Below are the code and all the weights of a small trained network. Each question names an input and a class and asks about switching units off, where a switched-off unit gives its printed mean instead of its output.

import numpy as np


def w(rows, s, z=0):
    codes = np.array(rows[::2]) - 128.0
    scale = np.full(codes.shape[1], s)
    scale[-1] = z or s
    return codes * scale


def f(y):
    return np.maximum(y, 0)


def log_softmax(a):
    a = a - a.max(-1, keepdims=True)
    return a - np.log(np.exp(a).sum(-1, keepdims=True))


def net(x, mask):
    res = np.array(x, float).reshape(1, 5) / 4 @ E
    y = f(res @ A[0][:, :-1].T + A[0][:, -1])
    res = res + np.where(mask, y, B[0][:, -1]) @ B[0][:, :-1]
    return log_softmax(res[-1] @ U[:, :-1].T + U[:, -1])


A, B = {}, {}
E = w([
[126,130,125,128],'x0',
[254,86,156,166],'x1',
[147,221,201,57],'x2',
[123,24,164,39],'x3',
[131,126,144,126],'x4',
],0.0072)
A[0] = w([
[113,127,107,118,159],'N1',
[56,158,97,116,57],'N2',
[82,150,125,88,119],'N3',
[131,100,73,148,36],'N4',
[56,118,150,149,95],'N5',
[131,122,84,158,243],'N6',
[182,83,184,167,136],'N7',
[170,119,114,132,36],'N8',
[118,223,127,78,52],'N9',
[124,173,96,161,29],'N10',
[125,124,81,180,139],'N11',
[140,128,192,143,234],'N12',
[112,169,135,188,30],'N13',
[190,131,104,104,15],'N14',
[143,139,234,88,252],'N15',
[141,198,132,168,161],'N16',
[155,188,76,150,104],'N17',
[123,92,101,161,35],'N18',
[162,115,129,133,61],'N19',
[127,6,38,179,219],'N20',
[138,98,128,82,160],'N21',
[157,111,119,110,36],'N22',
[67,110,156,145,66],'N23',
[182,153,155,215,117],'N24',
[120,103,83,152,63],'N25',
[123,110,87,149,68],'N26',
[166,132,126,134,40],'N27',
[154,150,72,144,166],'N28',
[109,142,114,121,43],'N29',
[238,102,152,175,121],'N30',
[153,182,100,210,114],'N31',
[117,64,219,96,116],'N32',
[167,38,151,92,207],'N33',
],0.015,0.0035)
B[0] = w([
[74,166,118,98,149],'N1',
[82,106,44,95,178],'N2',
[122,137,47,89,176],'N3',
[159,198,110,93,155],'N4',
[140,151,59,113,162],'N5',
[91,191,183,82,185],'N6',
[55,162,48,93,194],'N7',
[87,132,38,92,144],'N8',
[170,182,85,60,194],'N9',
[62,64,135,79,162],'N10',
[101,167,190,74,178],'N11',
[104,221,128,121,181],'N12',
[99,78,152,85,165],'N13',
[123,138,55,56,145],'N14',
[95,218,181,76,227],'N15',
[125,123,190,17,200],'N16',
[48,73,153,15,183],'N17',
[156,193,112,65,154],'N18',
[72,128,32,128,145],'N19',
[158,213,215,50,254],'N20',
[61,127,157,51,175],'N21',
[84,105,46,60,138],'N22',
[121,132,25,116,152],'N23',
[2,116,82,107,206],'N24',
[204,174,127,41,155],'N25',
[193,211,108,119,151],'N26',
[132,137,26,46,142],'N27',
[36,164,148,99,171],'N28',
[70,88,99,121,136],'N29',
[74,176,35,104,224],'N30',
[72,87,137,22,210],'N31',
[60,97,138,38,200],'N32',
[4,168,114,87,222],'N33',
],0.0061,0.01)
U = w([
[85,125,5,107,130],'0',
[85,165,128,117,252],'1',
[67,95,108,84,15],'2',
[156,216,143,104,192],'3',
[76,167,149,129,213],'4',
[157,145,148,170,84],'5',
[179,158,241,254,4],'6',
[217,80,150,195,4],'7',
],0.0088,0.0036)

Each question gives the input, the list of numbers given to net, and the class t.
The units are the neurons (one row each of A and B). Each row of codes is followed by its name. A weight is (code - 128) times the scale printed after its matrix; where a second scale follows, it is the last column's (A, B and U).
mask holds one flag per neuron, in row order. A switched-off neuron (its flag False) gives its mean, the last column of its row in B, instead of its output. The means were averaged over made-up inputs and are rounded, as every weight is.
A unit's drop is (log p(t) with every unit on - log p(t) with that unit switched off) / (log p(t) with every unit on - log p(t) with every unit switched off).
The circuit of an input: a set's keep is (log p(t) with only the set's units on - log p(t) with every unit switched off) / (log p(t) with every unit on - log p(t) with every unit switched off). Starting from the 12 units with the biggest drops (on a tie, the unit counted first), units are removed one at a time, each time the one whose removal leaves the highest keep (on an exact tie, the one counted first), for as long as the keep stays at least 0.8.
units of the circuit, in order: the units of the circuit, biggest drop first
most important unit: the unit with the biggest drop
top k neurons: the k neurons with the biggest drops, biggest first
drop when u is switched off: that unit's drop, to one decimal
input [-3,6,-7,-8,-5], class 2: units of the circuit, in order => N31, N17
input [-1,-7,4,-5,-7], class 0: most important unit => N2
input [1,-5,-6,-4,5], class 3: units of the circuit, in order => N20, N24, N25
input [7,-4,8,0,6], class 3: units of the circuit, in order => N9, N15, N24
input [-5,8,3,-8,-8], class 0: units of the circuit, in order => N30, N24
input [3,7,-4,4,6], class 0: units of the circuit, in order => N30, N7
input [1,-3,-8,-8,-2], class 2: top 4 neurons => N31, N17, N10, N13
input [-3,7,-7,-8,-8], class 2: units of the circuit, in order => N31, N17
input [3,-6,4,-2,-1], class 0: units of the circuit, in order => N20, N2
input [-6,6,2,-3,5], class 0: top 2 neurons => N30, N20
input [-5,-6,5,-8,-7], class 2: top 2 neurons => N16, N17
input [2,2,-1,-7,-5], class 2: top 2 neurons => N31, N17
input [4,0,4,-8,-4], class 2: drop when N17 is switched off => 0.2
input [6,1,-7,-8,-8], class 2: most important unit => N31
input [-4,8,-6,8,3], class 0: drop when N2 is switched off => -0.1
input [5,-3,5,-6,-3], class 2: drop when N11 is switched off => 0.0
